Here is a tiny trained network, its code and every weight. The questions are about switching its units off for an input and a target symbol, where a switched-off unit gives its printed mean instead of its output.

import numpy as np


def w(rows, s, z=0):
    codes = np.array(rows[::2]) - 128.0
    scale = np.full(codes.shape[1], s)
    scale[-1] = z or s
    return codes * scale


def f(y):
    return y / 2 * (1 + np.tanh(0.7978845608 * (y + 0.044715 * y**3)))


def softmax(a):
    e = np.exp(a - a.max(-1, keepdims=True))
    return e / e.sum(-1, keepdims=True)


def log_softmax(a):
    a = a - a.max(-1, keepdims=True)
    return a - np.log(np.exp(a).sum(-1, keepdims=True))


def net(x, mask):
    ids = ['ΔΞΦβεζλτ'.index(c) for c in x.split()]
    T = len(ids)
    res = E[ids] + P[:T]
    u = 0
    for l in range(2):
        r = res
        for j in range(2):
            rows = slice(2 * j, 2 * j + 2)
            q, k, v = (r @ M[l][rows].T for M in (Q, K, V))
            z = softmax(np.where(np.tri(T) > 0, q @ k.T / 2**0.5, -1e9)) @ v
            o = O[l][rows]
            res = res + np.where(mask[u + j], z, o[:, -1]) @ o[:, :-1]
        u += 2
        y = f(res @ A[l][:, :-1].T + A[l][:, -1])
        res = res + np.where(mask[u : u + 4], y, B[l][:, -1]) @ B[l][:, :-1]
        u += 4
    return log_softmax(res[-1] @ U[:, :-1].T + U[:, -1])


Q, K, V, O, A, B = {}, {}, {}, {}, {}, {}
E = w([
[108,206,99,181,121,143,92,249,104,138,92,134],'Δ',
[141,86,98,105,111,143,193,140,132,242,89,178],'Ξ',
[214,143,93,110,117,210,175,56,146,224,241,83],'Φ',
[103,170,175,102,163,149,107,168,215,161,192,163],'β',
[131,144,164,166,171,168,141,55,139,248,37,50],'ε',
[82,63,145,139,80,92,138,122,88,53,167,119],'ζ',
[198,88,126,93,93,94,125,118,154,112,180,139],'λ',
[168,27,146,133,74,209,78,138,192,103,65,138],'τ',
],0.015)
P = w([
[128,182,31,159,153,140,164,94,160,62,143,166],'0',
[96,120,173,254,72,130,138,158,168,162,131,112],'1',
[113,109,72,91,96,126,121,89,143,84,116,112],'2',
[115,117,157,225,79,126,134,177,145,182,146,106],'3',
[113,109,80,75,91,131,107,110,130,102,105,116],'4',
[128,115,164,200,74,117,135,194,140,178,157,101],'5',
[113,116,93,65,101,127,102,128,120,110,96,124],'6',
[145,98,178,193,79,113,136,184,122,186,142,105],'7',
[118,107,111,59,110,132,100,125,104,114,88,123],'8',
[157,101,170,172,78,117,126,202,104,201,158,106],'9',
[115,99,119,57,119,128,103,140,96,126,76,121],'10',
[184,91,186,164,76,109,145,198,87,212,147,112],'11',
[99,92,120,65,132,128,91,145,78,134,74,136],'12',
[150,98,152,205,75,117,116,166,139,193,135,108],'13',
],0.014)
Q[0] = w([
[147,154,201,194,187,114,120,102,96,144,149,103],'L0H1',
[190,117,188,248,104,130,96,176,138,168,172,80],'L0H1',
[129,119,105,92,106,77,147,118,120,128,121,154],'L0H2',
[160,167,135,150,226,119,123,125,131,106,120,124],'L0H2',
],0.013)
K[0] = w([
[103,179,99,197,112,140,127,36,197,131,144,146],'L0H1',
[102,253,32,191,191,145,195,118,210,56,129,151],'L0H1',
[161,121,167,183,181,214,49,118,123,95,168,111],'L0H2',
[184,58,82,202,104,123,167,133,169,108,109,145],'L0H2',
],0.0077)
V[0] = w([
[2,127,250,81,112,164,189,114,127,85,245,139],'L0H1',
[65,104,180,116,83,130,70,158,177,43,135,216],'L0H1',
[109,146,204,90,233,106,103,160,148,109,209,47],'L0H2',
[112,152,134,158,101,221,61,98,177,27,162,53],'L0H2',
],0.0059)
O[0] = w([
[71,140,131,107,118,93,98,141,125,140,215,51,13],'L0H1',
[125,99,101,175,180,183,10,154,81,132,172,107,216],'L0H1',
[74,144,199,69,39,127,91,69,65,101,155,131,86],'L0H2',
[132,120,106,146,136,118,56,90,165,146,104,176,255],'L0H2',
],0.011,0.0012)
A[0] = w([
[151,55,63,135,151,75,169,113,95,30,183,180,2],'L0N1',
[96,176,211,205,153,91,139,185,86,170,93,133,119],'L0N2',
[119,196,58,18,197,155,155,140,110,153,209,217,125],'L0N3',
[107,165,67,129,178,96,202,25,75,2,168,134,50],'L0N4',
],0.0077,0.0063)
B[0] = w([
[177,18,155,121,79,85,75,94,229,167,39,67,140],'L0N1',
[158,112,132,96,95,139,123,109,154,77,212,136,255],'L0N2',
[162,67,62,111,137,112,141,148,135,151,111,118,216],'L0N3',
[98,28,195,215,87,137,79,68,153,47,188,7,141],'L0N4',
],0.012,0.0042)
Q[1] = w([
[203,82,210,255,125,90,136,165,100,112,127,77],'L1H1',
[145,119,160,207,68,163,163,148,80,214,176,143],'L1H1',
[189,98,205,146,94,117,119,143,165,115,191,172],'L1H2',
[89,90,75,20,213,87,92,98,199,106,139,136],'L1H2',
],0.0093)
K[1] = w([
[43,175,36,216,129,72,103,78,177,105,93,121],'L1H1',
[110,88,31,210,198,116,199,136,213,87,133,128],'L1H1',
[179,119,66,232,102,52,89,73,163,130,126,158],'L1H2',
[245,101,254,31,148,96,104,142,56,174,147,103],'L1H2',
],0.0075)
V[1] = w([
[197,168,98,163,60,84,124,115,118,70,157,71],'L1H1',
[29,128,179,149,86,81,79,86,87,70,82,168],'L1H1',
[112,90,111,164,94,165,189,92,2,216,103,45],'L1H2',
[155,156,77,118,92,88,111,155,49,93,143,204],'L1H2',
],0.0082)
O[1] = w([
[246,254,152,154,130,99,123,124,85,126,98,151,201],'L1H1',
[147,95,76,117,145,118,110,204,200,176,72,156,11],'L1H1',
[138,150,17,167,58,163,46,83,205,157,84,73,82],'L1H2',
[251,118,172,143,170,120,174,151,161,116,184,63,7],'L1H2',
],0.0087,0.012)
A[1] = w([
[161,191,80,66,116,134,158,108,140,43,87,187,42],'L1N1',
[88,202,254,173,38,85,112,155,162,205,185,96,127],'L1N2',
[145,226,86,155,62,8,102,183,123,170,114,109,2],'L1N3',
[83,34,230,240,75,150,103,175,192,173,79,76,89],'L1N4',
],0.0063,0.0094)
B[1] = w([
[60,126,110,130,195,116,130,148,140,171,126,84,153],'L1N1',
[113,78,149,252,126,150,204,139,108,107,58,80,247],'L1N2',
[115,68,191,102,132,196,132,101,151,133,119,133,178],'L1N3',
[107,143,106,96,114,106,127,149,103,109,169,96,149],'L1N4',
],0.013,0.011)
U = w([
[136,220,50,185,156,140,108,150,33,123,103,156,125],'Δ',
[123,65,22,127,51,135,219,142,167,156,122,169,143],'Ξ',
[133,161,114,162,29,212,105,47,155,136,222,157,32],'Φ',
[39,148,176,78,161,170,108,54,119,151,201,160,157],'β',
[61,164,108,118,224,164,103,66,101,144,66,63,102],'ε',
[107,85,81,184,96,101,104,152,109,202,162,58,183],'ζ',
[220,121,167,150,80,112,113,80,189,140,136,160,253],'λ',
[147,65,91,170,151,253,65,88,123,137,114,178,22],'τ',
],0.0056,0.0038)

Each question gives the input, a string of symbols that net reads in full, and the target symbol t.
The units are the heads (2 rows each of Q, K, V and O) and the neurons (one row each of A and B). Each row of codes is followed by its name. A weight is (code - 128) times the scale printed after its matrix; where a second scale follows, it is the last column's (O, A, B and U).
mask holds one flag per unit, layer by layer, with each layer's heads first. A switched-off unit (its flag False) gives its mean, the last column of its rows in O or B, instead of its output. The means were averaged over made-up inputs and are rounded, as every weight is.
A unit's drop is (log p(t) with every unit on - log p(t) with that unit switched off) / (log p(t) with every unit on - log p(t) with every unit switched off).
top k neurons: the k neurons with the biggest drops, biggest first
top k neurons in layer l: the k neurons of layer l with the biggest drops, biggest first
which heads matter: for each layer, one digit per head in row order, 1 if its drop is at least 0.15 and else 0, layers parted by /
input Φ Ξ ε Ξ Δ Ξ Ξ Ξ ζ τ, target ε: top 4 neurons => (L0N4 L1N1 L1N3 L0N3)
input Ξ β Ξ ε τ ζ β ζ β Δ, target Φ: top 2 neurons => (L0N2 L0N3)
input Φ β β Δ, target ε: top 2 neurons => (L1N1 L0N4)
input λ λ Φ λ β β Δ Φ Δ λ, target Δ: top 2 neurons => (L0N1 L0N4)
input Φ ε ε Φ λ λ β ζ λ ζ, target ε: top 2 neurons in layer 1 => (L1N1 L1N2)
input ζ β ζ λ τ ε β ζ Ξ ε, target τ: top 4 neurons => (L0N4 L1N3 L0N1 L0N2)
input Ξ Ξ β β λ Φ Ξ λ β ζ, target Φ: which heads matter => 01 / 11
input ζ β Ξ β, target τ: top 3 neurons => (L0N4 L1N3 L0N1)
input τ β β τ, target β: which heads matter => 01 / 11
input ε ε Ξ τ ζ ζ Ξ ζ Ξ β Ξ Ξ, target Ξ: which heads matter => 10 / 00
input Φ ε ε β ζ ε Φ λ β λ ε ε, target ε: which heads matter => 10 / 11
input ε Δ β Ξ β, target Ξ: which heads matter => 11 / 10
input λ β β ζ β β τ λ Φ Ξ Ξ β, target Δ: top 4 neurons => (L0N4 L0N1 L1N2 L1N3)
input Δ λ λ ε ε ζ β β λ Ξ λ Ξ Ξ Ξ, target λ: which heads matter => 10 / 01
input τ τ τ Δ β Ξ β ε λ Φ, target β: which heads matter => 11 / 11
input β ε τ ζ β Ξ β τ, target ζ: which heads matter => 10 / 00
input λ ε ζ, target ζ: top 2 neurons => (L0N1 L1N4)
input β τ Ξ Ξ β ε ζ λ ζ Ξ β ε τ β, target ζ: top neuron => (L1N2)
input λ β Φ λ β τ ε β β Ξ Ξ Φ, target Δ: top 2 neurons => (L0N4 L0N1)
input λ ζ Ξ Ξ Ξ β Δ Ξ β λ Ξ Ξ Δ Ξ, target Δ: which heads matter => 01 / 11
input ε β Φ ζ λ ζ, target Ξ: which heads matter => 10 / 00
input Φ ζ ε Φ Ξ Δ Δ λ τ ζ, target ε: top 3 neurons => (L0N4 L1N1 L1N3)
input ζ ε Ξ λ τ Ξ λ λ, target τ: which heads matter => 00 / 11
input β β Φ β ζ, target ζ: top 2 neurons => (L0N1 L0N4)
input Φ τ ε Ξ Ξ β Ξ β ζ β, target ε: top 2 neurons => (L0N4 L1N1)
input Ξ β β ε β Φ Ξ ε β Φ τ τ λ λ, target Φ: top neuron in layer 0 => (L0N3)
input Φ ζ β ζ Ξ ζ β τ, target ε: top neuron in layer 0 => (L0N4)
input λ ζ Ξ λ β λ β, target λ: top 2 neurons in layer 1 => (L1N2 L1N1)
